Below is a small trained network, with its code and all its weights. Each question gives an input and a class and asks what happens when units are switched off, that is, made to give their printed mean instead of their output.

import numpy as np


def w(rows, s, z=0):
    codes = np.array(rows[::2]) - 128.0
    scale = np.full(codes.shape[1], s)
    scale[-1] = z or s
    return codes * scale


def norm(h):
    return h / np.sqrt((h * h).mean(-1, keepdims=True) + 1e-5)


def f(y):
    return y / 2 * (1 + np.tanh(0.7978845608 * (y + 0.044715 * y**3)))


def log_softmax(a):
    a = a - a.max(-1, keepdims=True)
    return a - np.log(np.exp(a).sum(-1, keepdims=True))


def net(x, mask):
    res = np.array(x, float).reshape(1, 3) / 4 @ E
    u = 0
    for l in range(3):
        y = f(norm(res) @ A[l][:, :-1].T + A[l][:, -1])
        res = res + np.where(mask[u : u + 3], y, B[l][:, -1]) @ B[l][:, :-1]
        u += 3
    return log_softmax(norm(res)[-1] @ U[:, :-1].T + U[:, -1])


A, B = {}, {}
E = w([
[108,135,229,3,99],'x0',
[173,97,124,122,128],'x1',
[69,34,163,183,40],'x2',
],0.0053)
A[0] = w([
[123,94,179,158,154,118],'0.n0',
[94,77,199,202,41,90],'0.n1',
[71,61,73,17,255,2],'0.n2',
],0.0091,0.0055)
B[0] = w([
[90,102,1,115,105,135],'0.n0',
[145,127,145,122,211,254],'0.n1',
[139,44,77,179,178,131],'0.n2',
],0.0097,0.0051)
A[1] = w([
[147,58,125,137,158,91],'1.n0',
[97,105,42,144,136,4],'1.n1',
[51,1,134,167,54,36],'1.n2',
],0.0091,0.0016)
B[1] = w([
[95,184,141,118,152,251],'1.n0',
[128,106,254,151,21,192],'1.n1',
[162,195,103,117,225,217],'1.n2',
],0.0094,0.0022)
A[2] = w([
[106,84,171,1,57,2],'2.n0',
[165,127,143,236,52,139],'2.n1',
[113,95,78,184,115,105],'2.n2',
],0.0081,0.0022)
B[2] = w([
[163,122,77,150,27,214],'2.n0',
[135,121,138,56,42,255],'2.n1',
[155,93,126,5,98,143],'2.n2',
],0.014,0.0031)
U = w([
[135,123,151,155,250,255],'0',
[170,77,148,127,11,1],'1',
],0.015,0.0009)

Each question gives the input, the list of numbers given to net, and the class t.
The units are the neurons (one row each of A and B). Each row of codes is followed by its name. A weight is (code - 128) times the scale printed after its matrix; where a second scale follows, it is the last column's (A, B and U).
mask holds one flag per neuron, layer by layer. A switched-off neuron (its flag False) gives its mean, the last column of its row in B, instead of its output. The means were averaged over made-up inputs and are rounded, as every weight is.
A unit's drop is (log p(t) with every unit on - log p(t) with that unit switched off) / (log p(t) with every unit on - log p(t) with every unit switched off).
The circuit of an input: a set's keep is (log p(t) with only the set's units on - log p(t) with every unit switched off) / (log p(t) with every unit on - log p(t) with every unit switched off). Starting from all 9 units, units are removed one at a time, each time the one whose removal leaves the highest keep (on an exact tie, the one counted first), for as long as the keep stays at least 0.8.
units of the circuit, in order: the units of the circuit, biggest drop first
unit that matters most: the unit with the biggest drop
k most important neurons: the k neurons with the biggest drops, biggest first
top k neurons in layer l: the k neurons of layer l with the biggest drops, biggest first
drop of u: that unit's drop, to one decimal
input [-8,4,-6], class 1: unit that matters most	0.n1
input [7,-8,7], class 0: 4 most important neurons	(1.n2, 1.n1, 2.n1, 0.n0)
input [6,4,6], class 0: 3 most important neurons	(1.n2, 1.n1, 0.n0)
input [8,8,8], class 0: units of the circuit, in order	(1.n2, 2.n1)
input [-8,0,8], class 0: top 2 neurons in layer 1	(1.n2, 1.n0)
input [-6,3,-5], class 1: units of the circuit, in order	(0.n1, 1.n1)
input [-4,-5,-3], class 1: 3 most important neurons	(0.n1, 1.n0, 1.n2)
input [-4,0,-3], class 1: 2 most important neurons	(0.n1, 1.n2)
input [0,1,1], class 0: drop of 0.n1	1.3
input [-7,-8,-4], class 1: drop of 0.n1	1.4
input [3,8,5], class 0: drop of 0.n2	0.0
input [4,6,4], class 0: drop of 2.n1	0.2
